Below are the code and all the weights of a small trained network. Each question names an input and a class and asks about switching units off, where a switched-off unit gives its printed mean instead of its output.

import numpy as np


def w(rows, s, z=0):
    codes = np.array(rows[::2]) - 128.0
    scale = np.full(codes.shape[1], s)
    scale[-1] = z or s
    return codes * scale


def norm(h):
    return h / np.sqrt((h * h).mean(-1, keepdims=True) + 1e-5)


def f(y):
    return np.maximum(y, 0)


def log_softmax(a):
    a = a - a.max(-1, keepdims=True)
    return a - np.log(np.exp(a).sum(-1, keepdims=True))


def net(x, mask):
    res = np.array(x, float).reshape(1, 8) / 4 @ E
    u = 0
    for l in range(2):
        y = f(norm(res) @ A[l][:, :-1].T + A[l][:, -1])
        res = res + np.where(mask[u : u + 14], y, B[l][:, -1]) @ B[l][:, :-1]
        u += 14
    return log_softmax(norm(res)[-1] @ U[:, :-1].T + U[:, -1])


A, B = {}, {}
E = w([
[155,130,79,141,66,104,84,113,112,88,117,126],'x0',
[179,188,2,88,196,193,149,139,133,117,73,85],'x1',
[111,102,93,93,134,157,74,98,84,101,93,124],'x2',
[194,185,75,203,143,174,179,159,104,107,62,139],'x3',
[144,80,99,134,150,53,175,139,88,152,144,172],'x4',
[181,162,188,155,96,125,130,107,66,123,53,65],'x5',
[184,140,144,124,156,92,124,142,166,201,124,114],'x6',
[160,110,120,107,114,104,73,69,175,136,84,197],'x7',
],0.0075)
A[0] = w([
[74,235,122,183,107,164,48,79,78,134,132,123,49],'0.n0',
[140,114,214,18,49,164,80,88,70,65,129,86,70],'0.n1',
[149,108,116,182,93,116,118,103,88,124,131,145,82],'0.n2',
[86,170,181,171,1,202,57,171,112,53,169,92,30],'0.n3',
[215,125,169,234,80,88,151,130,82,152,91,143,18],'0.n4',
[108,122,87,44,128,152,152,130,157,166,186,121,95],'0.n5',
[93,178,163,163,89,187,87,103,130,94,152,122,33],'0.n6',
[112,103,241,154,131,166,167,110,98,186,204,145,131],'0.n7',
[127,134,209,144,178,130,247,226,154,196,148,8,2],'0.n8',
[82,106,80,88,178,129,75,87,116,105,160,135,94],'0.n9',
[182,120,159,202,75,115,146,98,121,159,83,124,48],'0.n10',
[98,117,170,82,126,107,8,3,77,200,41,27,21],'0.n11',
[189,185,168,233,96,76,212,127,94,149,113,159,49],'0.n12',
[189,219,54,148,122,160,109,41,220,198,138,138,30],'0.n13',
],0.0054,0.0057)
B[0] = w([
[92,106,166,129,124,143,157,144,125,123,159,126,156],'0.n0',
[109,99,105,89,97,133,88,59,164,132,85,86,202],'0.n1',
[152,147,142,110,122,91,175,82,135,104,129,118,147],'0.n2',
[84,50,85,236,82,149,224,84,226,172,60,35,200],'0.n3',
[188,142,153,175,84,28,103,208,137,60,57,106,181],'0.n4',
[140,162,129,209,86,102,134,92,116,131,66,142,174],'0.n5',
[74,107,146,218,133,140,142,77,124,123,160,61,151],'0.n6',
[121,107,178,50,129,109,190,174,131,115,122,133,253],'0.n7',
[111,251,117,56,121,92,172,95,121,213,254,49,221],'0.n8',
[170,129,156,155,53,116,120,143,87,174,138,113,182],'0.n9',
[145,119,123,150,128,68,167,152,110,96,101,146,165],'0.n10',
[152,136,122,25,94,113,76,104,122,118,120,105,198],'0.n11',
[168,169,136,110,111,57,91,147,87,123,114,84,203],'0.n12',
[138,89,132,114,166,155,131,140,150,222,76,165,172],'0.n13',
],0.0078,0.0048)
A[1] = w([
[226,180,184,226,108,68,94,185,117,53,74,131,67],'1.n0',
[113,193,178,129,163,98,161,137,124,129,219,101,3],'1.n1',
[49,64,194,144,131,117,126,162,160,86,110,125,57],'1.n2',
[149,135,72,163,218,182,126,121,89,84,131,85,50],'1.n3',
[84,32,101,104,131,79,121,141,120,116,200,231,62],'1.n4',
[140,159,76,133,184,223,161,151,52,86,101,116,14],'1.n5',
[160,154,186,137,115,102,8,126,111,112,107,95,80],'1.n6',
[140,94,6,151,124,119,145,78,112,142,178,202,64],'1.n7',
[139,207,63,159,154,253,130,112,57,146,92,105,41],'1.n8',
[127,135,161,202,90,174,113,53,101,84,141,143,127],'1.n9',
[117,107,54,104,133,92,110,128,124,97,157,138,48],'1.n10',
[176,186,136,147,218,191,61,173,217,151,84,188,35],'1.n11',
[91,157,94,132,197,214,162,187,87,74,79,112,14],'1.n12',
[88,95,115,117,103,66,80,155,118,128,136,122,157],'1.n13',
],0.0079,0.0035)
B[1] = w([
[168,44,105,166,154,39,191,179,68,75,121,149,254],'1.n0',
[98,166,110,77,186,132,127,123,76,177,155,103,229],'1.n1',
[56,80,159,168,184,166,175,97,153,99,145,175,209],'1.n2',
[110,117,154,70,107,222,119,138,102,56,170,163,186],'1.n3',
[105,218,197,198,136,171,70,134,74,110,86,205,221],'1.n4',
[98,130,123,120,127,224,124,171,90,52,168,61,203],'1.n5',
[161,133,70,64,133,97,173,61,80,52,117,134,203],'1.n6',
[183,242,108,209,101,116,53,170,130,124,107,63,197],'1.n7',
[105,45,157,113,151,187,141,204,112,69,182,161,232],'1.n8',
[112,111,80,139,128,110,168,138,157,171,183,68,171],'1.n9',
[129,182,102,142,135,143,35,110,168,149,97,94,157],'1.n10',
[186,34,96,124,128,99,165,156,254,214,160,151,190],'1.n11',
[109,145,85,82,118,186,90,177,92,64,106,106,193],'1.n12',
[177,144,99,159,160,160,132,107,111,137,99,163,220],'1.n13',
],0.008,0.0053)
U = w([
[149,86,119,23,72,126,58,6,113,107,77,117,86],'0',
[43,117,248,159,159,134,136,104,93,135,150,244,22],'1',
[101,215,156,63,163,112,194,155,92,219,209,52,250],'2',
[137,99,79,104,142,249,138,218,91,45,155,92,112],'3',
[201,94,126,163,115,32,205,164,50,78,91,117,243],'4',
[148,213,103,220,116,141,35,140,101,153,103,175,126],'5',
[205,60,82,99,150,153,135,168,243,230,129,160,69],'6',
[29,52,142,210,62,163,170,60,189,103,134,40,70],'7',
],0.013,0.0019)

Each question gives the input, the list of numbers given to net, and the class t.
The units are the neurons (one row each of A and B). Each row of codes is followed by its name. A weight is (code - 128) times the scale printed after its matrix; where a second scale follows, it is the last column's (A, B and U).
mask holds one flag per neuron, layer by layer. A switched-off neuron (its flag False) gives its mean, the last column of its row in B, instead of its output. The means were averaged over made-up inputs and are rounded, as every weight is.
A unit's drop is (log p(t) with every unit on - log p(t) with that unit switched off) / (log p(t) with every unit on - log p(t) with every unit switched off).
The circuit of an input: a set's keep is (log p(t) with only the set's units on - log p(t) with every unit switched off) / (log p(t) with every unit on - log p(t) with every unit switched off). Starting from the 12 units with the biggest drops (on a tie, the unit counted first), units are removed one at a time, each time the one whose removal leaves the highest keep (on an exact tie, the one counted first), for as long as the keep stays at least 0.8.
units of the circuit, in order: the units of the circuit, biggest drop first
k most important neurons: the k neurons with the biggest drops, biggest first
k most important neurons of layer l: the k neurons of layer l with the biggest drops, biggest first
drop of u: that unit's drop, to one decimal
input [-3,1,2,-6,-3,7,-8,-3], class 7: units of the circuit, in order => (0.n3)
input [5,3,7,6,3,-5,5,6], class 6: units of the circuit, in order => (1.n11; 0.n13)
input [3,-6,-7,4,5,-8,-1,-7], class 2: units of the circuit, in order => (1.n1; 1.n0)
input [-5,-5,7,0,7,3,-1,-7], class 2: units of the circuit, in order => (0.n8; 1.n0)
input [-1,3,-6,-5,6,-8,-1,-4], class 5: 2 most important neurons of layer 1 => (1.n4; 1.n7)
input [2,1,4,-5,-1,3,2,-8], class 0: units of the circuit, in order => (0.n1; 0.n11)
input [-1,-7,0,5,-4,0,-1,7], class 4: 2 most important neurons => (1.n0; 0.n4)
input [3,5,-5,-2,7,-4,3,4], class 5: 2 most important neurons => (1.n7; 1.n4)
input [-2,0,8,5,6,0,-2,5], class 3: units of the circuit, in order => (1.n8; 0.n7; 0.n4)
input [-1,0,-4,4,5,0,8,-2], class 2: 2 most important neurons => (0.n8; 1.n1)
input [5,3,-8,-6,-8,-7,-3,4], class 6: 2 most important neurons => (0.n13; 1.n11)
input [-3,-1,-5,6,1,-6,-8,3], class 5: 2 most important neurons of layer 1 => (1.n7; 1.n4)
input [1,-5,7,-1,-3,-6,5,-8], class 1: 2 most important neurons of layer 0 => (0.n7; 0.n8)
input [-2,2,8,4,-4,0,1,7], class 6: units of the circuit, in order => (1.n11)
input [7,5,2,2,6,-6,-1,-1], class 5: 2 most important neurons of layer 1 => (1.n7; 1.n10)
input [-7,-8,-3,5,-3,0,2,-2], class 2: drop of 0.n8 => 1.2
input [7,-1,2,2,-1,-5,-1,-2], class 5: drop of 0.n1 => 0.1
input [-8,-2,6,2,0,1,-6,5], class 0: drop of 0.n11 => 0.3
input [-2,4,1,-1,0,-3,-3,8], class 6: 2 most important neurons => (1.n11; 0.n13)
input [0,4,-2,5,4,-8,-8,7], class 5: units of the circuit, in order => (1.n7)
